Here is a tiny trained network, its code and every weight. The questions are about switching its units off for an input and a target symbol, where a switched-off unit gives its printed mean instead of its output.

import numpy as np


def w(rows, s, z=0):
    codes = np.array(rows[::2]) - 128.0
    scale = np.full(codes.shape[1], s)
    scale[-1] = z or s
    return codes * scale


def norm(h):
    return h / np.sqrt((h * h).mean(-1, keepdims=True) + 1e-5)


def f(y):
    return np.maximum(y, 0)


def softmax(a):
    e = np.exp(a - a.max(-1, keepdims=True))
    return e / e.sum(-1, keepdims=True)


def log_softmax(a):
    a = a - a.max(-1, keepdims=True)
    return a - np.log(np.exp(a).sum(-1, keepdims=True))


def net(x, mask):
    ids = ['αβζηθμπστφ'.index(c) for c in x.split()]
    T = len(ids)
    res = E[ids] + P[:T]
    u = 0
    for l in range(2):
        q, k, v = (norm(res) @ M[l].T for M in (Q, K, V))
        z = softmax(np.where(np.tri(T) > 0, q @ k.T / 4**0.5, -1e9)) @ v
        res = res + np.where(mask[u], z, O[l][:, -1]) @ O[l][:, :-1]
        u += 1
        y = f(norm(res) @ A[l][:, :-1].T + A[l][:, -1])
        res = res + np.where(mask[u : u + 12], y, B[l][:, -1]) @ B[l][:, :-1]
        u += 12
    return log_softmax(norm(res)[-1] @ U[:, :-1].T + U[:, -1])


Q, K, V, O, A, B = {}, {}, {}, {}, {}, {}
E = w([
[172,132,181],'α',
[129,76,179],'β',
[46,131,88],'ζ',
[203,159,192],'η',
[120,169,160],'θ',
[97,82,72],'μ',
[190,141,192],'π',
[52,21,135],'σ',
[5,105,56],'τ',
[189,170,100],'φ',
],0.018)
P = w([
[155,64,74],'0',
[90,217,254],'1',
[174,137,109],'2',
[135,80,188],'3',
[141,127,178],'4',
[151,124,87],'5',
[111,61,164],'6',
[86,166,205],'7',
[129,124,76],'8',
[96,96,171],'9',
[90,212,33],'10',
[176,137,94],'11',
[129,91,177],'12',
[106,187,203],'13',
],0.0087)
Q[0] = w([
[171,149,7],'0.h0',
[225,232,62],'0.h0',
[162,134,114],'0.h0',
[156,23,90],'0.h0',
],0.011)
K[0] = w([
[2,136,60],'0.h0',
[14,191,156],'0.h0',
[91,135,150],'0.h0',
[59,8,127],'0.h0',
],0.0095)
V[0] = w([
[229,117,208],'0.h0',
[13,255,57],'0.h0',
[147,64,127],'0.h0',
[98,182,118],'0.h0',
],0.0063)
O[0] = w([
[178,155,180,254],'0.h0',
[2,67,109,12],'0.h0',
[161,145,111,133],'0.h0',
[76,102,128,107],'0.h0',
],0.0076,0.0043)
A[0] = w([
[128,168,125,224],'0.n0',
[44,92,102,90],'0.n1',
[76,181,245,124],'0.n2',
[129,169,24,252],'0.n3',
[50,135,245,233],'0.n4',
[221,186,118,159],'0.n5',
[169,97,65,116],'0.n6',
[103,74,111,171],'0.n7',
[128,231,104,123],'0.n8',
[93,197,131,121],'0.n9',
[138,140,126,130],'0.n10',
[169,128,59,7],'0.n11',
],0.011,0.0024)
B[0] = w([
[87,142,116,176],'0.n0',
[182,128,165,181],'0.n1',
[79,64,69,226],'0.n2',
[208,189,158,181],'0.n3',
[246,205,76,212],'0.n4',
[102,192,142,255],'0.n5',
[118,147,161,145],'0.n6',
[167,159,176,158],'0.n7',
[153,221,181,177],'0.n8',
[85,156,178,164],'0.n9',
[130,127,114,144],'0.n10',
[212,143,105,136],'0.n11',
],0.012,0.0076)
Q[1] = w([
[136,166,223],'1.h0',
[164,188,159],'1.h0',
[41,2,26],'1.h0',
[177,165,199],'1.h0',
],0.0063)
K[1] = w([
[1,96,57],'1.h0',
[67,127,123],'1.h0',
[184,158,154],'1.h0',
[132,71,77],'1.h0',
],0.013)
V[1] = w([
[212,196,2],'1.h0',
[189,3,69],'1.h0',
[68,164,38],'1.h0',
[54,203,43],'1.h0',
],0.0082)
O[1] = w([
[254,60,10,255],'1.h0',
[60,32,100,42],'1.h0',
[104,139,55,154],'1.h0',
[127,158,49,186],'1.h0',
],0.0088,0.0068)
A[1] = w([
[2,51,217,70],'1.n0',
[147,151,100,91],'1.n1',
[60,134,121,51],'1.n2',
[219,41,122,24],'1.n3',
[91,76,131,83],'1.n4',
[138,135,225,166],'1.n5',
[67,187,138,229],'1.n6',
[231,208,195,223],'1.n7',
[108,152,177,26],'1.n8',
[120,172,111,98],'1.n9',
[171,97,131,2],'1.n10',
[165,15,47,253],'1.n11',
],0.0095,0.0012)
B[1] = w([
[33,146,106,129],'1.n0',
[112,146,100,158],'1.n1',
[151,157,89,129],'1.n2',
[142,211,162,152],'1.n3',
[106,122,192,128],'1.n4',
[54,116,98,146],'1.n5',
[185,145,185,139],'1.n6',
[11,83,104,254],'1.n7',
[88,127,160,131],'1.n8',
[152,104,126,150],'1.n9',
[148,159,129,137],'1.n10',
[20,113,137,146],'1.n11',
],0.012,0.014)
U = w([
[170,200,181,195],'α',
[155,116,166,73],'β',
[183,39,58,251],'ζ',
[154,107,147,61],'η',
[133,84,35,12],'θ',
[210,105,141,124],'μ',
[127,141,152,16],'π',
[74,65,127,134],'σ',
[51,70,7,191],'τ',
[186,168,103,71],'φ',
],0.011,0.0025)

Each question gives the input, a string of symbols that net reads in full, and the target symbol t.
The units are the heads (4 rows each of Q, K, V and O) and the neurons (one row each of A and B). Each row of codes is followed by its name. A weight is (code - 128) times the scale printed after its matrix; where a second scale follows, it is the last column's (O, A, B and U).
mask holds one flag per unit, layer by layer, with each layer's heads first. A switched-off unit (its flag False) gives its mean, the last column of its rows in O or B, instead of its output. The means were averaged over made-up inputs and are rounded, as every weight is.
A unit's drop is (log p(t) with every unit on - log p(t) with that unit switched off) / (log p(t) with every unit on - log p(t) with every unit switched off).
The circuit of an input: a set's keep is (log p(t) with only the set's units on - log p(t) with every unit switched off) / (log p(t) with every unit on - log p(t) with every unit switched off). Starting from the 12 units with the biggest drops (on a tie, the unit counted first), units are removed one at a time, each time the one whose removal leaves the highest keep (on an exact tie, the one counted first), for as long as the keep stays at least 0.8.
circuit, biggest first: the units of the circuit, biggest drop first
top k neurons: the k neurons with the biggest drops, biggest first
top k neurons in layer l: the k neurons of layer l with the biggest drops, biggest first
drop of u: that unit's drop, to one decimal
input τ α τ μ ζ μ τ τ θ α α α φ, target τ: top 3 neurons in layer 0 => (0.n4; 0.n5; 0.n8)
input σ α θ τ, target σ: circuit, biggest first => (1.h0; 0.n5; 0.n1)
input α τ φ α τ α τ ζ, target α: circuit, biggest first => (0.h0; 0.n8)
input α π α α θ τ φ, target α: top 3 neurons => (0.n3; 0.n1; 0.n4)
input τ α τ π θ μ α θ π β τ π, target τ: circuit, biggest first => (0.h0; 0.n4; 0.n3)
input σ φ θ τ π α, target τ: top neuron => (0.n4)
input π α σ, target σ: top 2 neurons => (0.n4; 1.n5)
input α α π α α μ θ τ β α μ α θ τ, target α: top 4 neurons => (0.n3; 0.n2; 0.n8; 0.n1)
input τ α φ α τ β, target τ: top 3 neurons => (0.n4; 0.n8; 0.n5)
input α α σ α φ α τ ζ π τ, target α: top 3 neurons => (0.n2; 0.n3; 0.n8)
input α β σ, target σ: top 2 neurons in layer 1 => (1.n5; 1.n7)
input α θ π α σ β ζ β φ α θ α σ, target α: top 2 neurons in layer 0 => (0.n4; 0.n2)
input σ α μ α μ β τ, target σ: top 2 neurons => (0.n4; 0.n5)
input τ μ β β, target τ: circuit, biggest first => (0.n8)
input α τ σ π τ φ μ, target α: top 2 neurons => (1.n3; 0.n2)
input α τ α, target τ: top 2 neurons in layer 1 => (1.n7; 1.n3)
input α α τ σ σ α τ τ π, target τ: top 2 neurons => (0.n3; 1.n7)
input τ τ α φ, target τ: drop of 1.h0 => 0.4
input α τ α π π α α α α σ, target α: drop of 0.n8 => 0.1
input τ φ α τ η π η, target τ: drop of 0.n8 => 0.3
